Below are the code and all the weights of a small trained network. Each question names an input and a target symbol and asks about switching units off, where a switched-off unit gives its printed mean instead of its output.

import numpy as np


def w(rows, s, z=0):
    codes = np.array(rows[::2]) - 128.0
    scale = np.full(codes.shape[1], s)
    scale[-1] = z or s
    return codes * scale


def f(y):
    return y / 2 * (1 + np.tanh(0.7978845608 * (y + 0.044715 * y**3)))


def softmax(a):
    e = np.exp(a - a.max(-1, keepdims=True))
    return e / e.sum(-1, keepdims=True)


def log_softmax(a):
    a = a - a.max(-1, keepdims=True)
    return a - np.log(np.exp(a).sum(-1, keepdims=True))


def net(x, mask):
    ids = ['ΓΘΛΦβδεζημξπστψω'.index(c) for c in x.split()]
    T = len(ids)
    res = E[ids] + P[:T]
    r = res
    for j in range(3):
        rows = slice(4 * j, 4 * j + 4)
        q, k, v = (r @ M[0][rows].T for M in (Q, K, V))
        z = softmax(np.where(np.tri(T) > 0, q @ k.T / 4**0.5, -1e9)) @ v
        o = O[0][rows]
        res = res + np.where(mask[j], z, o[:, -1]) @ o[:, :-1]
    y = f(res @ A[0][:, :-1].T + A[0][:, -1])
    res = res + np.where(mask[3:11], y, B[0][:, -1]) @ B[0][:, :-1]
    return log_softmax(res[-1] @ U[:, :-1].T + U[:, -1])


Q, K, V, O, A, B = {}, {}, {}, {}, {}, {}
E = w([
[140,130,73],'Γ',
[141,128,73],'Θ',
[239,24,136],'Λ',
[140,129,73],'Φ',
[140,131,72],'β',
[141,129,74],'δ',
[136,132,69],'ε',
[142,126,73],'ζ',
[136,131,69],'η',
[141,123,70],'μ',
[156,102,76],'ξ',
[185,83,96],'π',
[148,186,126],'σ',
[175,171,141],'τ',
[165,253,166],'ψ',
[201,150,153],'ω',
],0.021)
P = w([
[248,210,2],'0',
[235,205,13],'1',
[223,200,27],'2',
[208,190,39],'3',
[196,178,48],'4',
[181,170,58],'5',
[170,160,69],'6',
[160,153,81],'7',
[149,141,91],'8',
[141,129,102],'9',
[134,120,114],'10',
[130,102,125],'11',
[124,86,131],'12',
[124,63,141],'13',
],0.0081)
Q[0] = w([
[134,105,93],'H1',
[129,124,94],'H1',
[254,129,34],'H1',
[172,124,63],'H1',
[135,121,158],'H2',
[91,105,168],'H2',
[138,138,81],'H2',
[90,119,145],'H2',
[103,132,139],'H3',
[160,83,82],'H3',
[86,144,136],'H3',
[96,105,191],'H3',
],0.047)
K[0] = w([
[127,86,136],'H1',
[119,109,111],'H1',
[40,105,252],'H1',
[89,101,154],'H1',
[167,141,113],'H2',
[132,155,68],'H2',
[86,110,166],'H2',
[111,138,87],'H2',
[116,151,112],'H3',
[141,127,171],'H3',
[92,158,109],'H3',
[166,179,58],'H3',
],0.036)
V[0] = w([
[128,86,57],'H1',
[177,217,211],'H1',
[167,205,155],'H1',
[200,124,33],'H1',
[160,139,193],'H2',
[79,139,50],'H2',
[177,10,130],'H2',
[199,128,253],'H2',
[124,203,172],'H3',
[128,144,123],'H3',
[98,108,24],'H3',
[164,104,212],'H3',
],0.013)
O[0] = w([
[201,88,157,146],'H1',
[5,171,141,178],'H1',
[58,162,173,192],'H1',
[176,61,235,253],'H1',
[164,92,196,138],'H2',
[100,193,49,111],'H2',
[62,3,122,148],'H2',
[182,48,253,151],'H2',
[196,196,126,101],'H3',
[146,128,120,133],'H3',
[90,43,73,155],'H3',
[129,176,189,118],'H3',
],0.014,0.016)
A[0] = w([
[119,106,170,195],'N1',
[67,108,185,27],'N2',
[180,121,177,31],'N3',
[220,194,89,124],'N4',
[205,182,1,2],'N5',
[123,151,95,245],'N6',
[129,108,179,206],'N7',
[247,192,125,176],'N8',
],0.0078,0.0092)
B[0] = w([
[82,138,107,237],'N1',
[240,163,126,216],'N2',
[189,173,130,179],'N3',
[178,190,172,136],'N4',
[191,158,228,144],'N5',
[90,120,3,141],'N6',
[63,127,107,252],'N7',
[88,51,76,158],'N8',
],0.023,0.021)
U = w([
[126,153,107,25],'Γ',
[123,151,103,55],'Θ',
[121,116,183,85],'Λ',
[126,157,103,60],'Φ',
[132,159,99,57],'β',
[124,154,97,63],'δ',
[144,164,100,97],'ε',
[124,139,120,174],'ζ',
[151,162,96,155],'η',
[132,142,114,252],'μ',
[147,118,31,152],'ξ',
[54,75,147,16],'π',
[73,156,48,249],'σ',
[2,135,199,244],'τ',
[109,212,80,129],'ψ',
[132,178,197,59],'ω',
],0.0088,0.0046)

Each question gives the input, a string of symbols that net reads in full, and the target symbol t.
The units are the heads (4 rows each of Q, K, V and O) and the neurons (one row each of A and B). Each row of codes is followed by its name. A weight is (code - 128) times the scale printed after its matrix; where a second scale follows, it is the last column's (O, A, B and U).
mask holds one flag per unit, heads first, then neurons. A switched-off unit (its flag False) gives its mean, the last column of its rows in O or B, instead of its output. The means were averaged over made-up inputs and are rounded, as every weight is.
A unit's drop is (log p(t) with every unit on - log p(t) with that unit switched off) / (log p(t) with every unit on - log p(t) with every unit switched off).
The circuit of an input: a set's keep is (log p(t) with only the set's units on - log p(t) with every unit switched off) / (log p(t) with every unit on - log p(t) with every unit switched off). Starting from all 11 units, units are removed one at a time, each time the one whose removal leaves the highest keep (on an exact tie, the one counted first), for as long as the keep stays at least 0.8.
units of the circuit, in order: the units of the circuit, biggest drop first
most important unit: the unit with the biggest drop
top k neurons: the k neurons with the biggest drops, biggest first
which heads matter: for each layer, one digit per head in row order, 1 if its drop is at least 0.15 and else 0, layers parted by /
input π π ζ ω ξ ξ ε ξ ξ ξ η, target ξ: units of the circuit, in order	H1
input π π τ ε ξ Θ ε ξ τ ξ ξ π ω Θ, target ω: which heads matter	011
input ξ ω ξ ε τ ω Γ, target ω: units of the circuit, in order	H2, H3
input π δ ψ ψ, target ψ: units of the circuit, in order	N2, H1
input τ π β ω ξ ζ β π ε ξ, target π: units of the circuit, in order	N2, H1
input ξ μ ζ Λ η Θ ε ξ ξ, target Λ: top 3 neurons	N3, N2, N8
input τ μ ξ ξ τ ξ ξ ξ σ, target σ: units of the circuit, in order	H1, H2, H3
input ω τ η ξ ε, target ξ: which heads matter	101
input ξ ψ ξ ξ, target ψ: units of the circuit, in order	H1, N2
input ξ τ ξ π ξ η μ η η η τ Λ ε, target Λ: which heads matter	011
input ξ ξ π τ ξ τ ζ, target τ: which heads matter	100
input τ ξ π τ σ τ Φ Γ, target τ: which heads matter	100
input ε μ η Γ τ ξ τ ξ δ η ξ ω π, target ω: top 3 neurons	N2, N3, N8
input ξ μ ω, target ω: most important unit	H1
input τ ε π Φ ξ ξ ε η, target ξ: which heads matter	111
input τ τ ζ ξ ξ ξ Φ ξ τ π π ψ π, target ψ: which heads matter	100
input ξ ψ ξ ξ ξ ψ Γ ζ η β π ξ Φ, target π: top 2 neurons	N2, N3
input Θ ξ τ π η, target τ: top 3 neurons	N3, N6, N8
input ξ ξ ξ ξ τ ω ω ξ, target ω: top 2 neurons	N2, N3
input τ ε τ ξ π, target τ: most important unit	N3
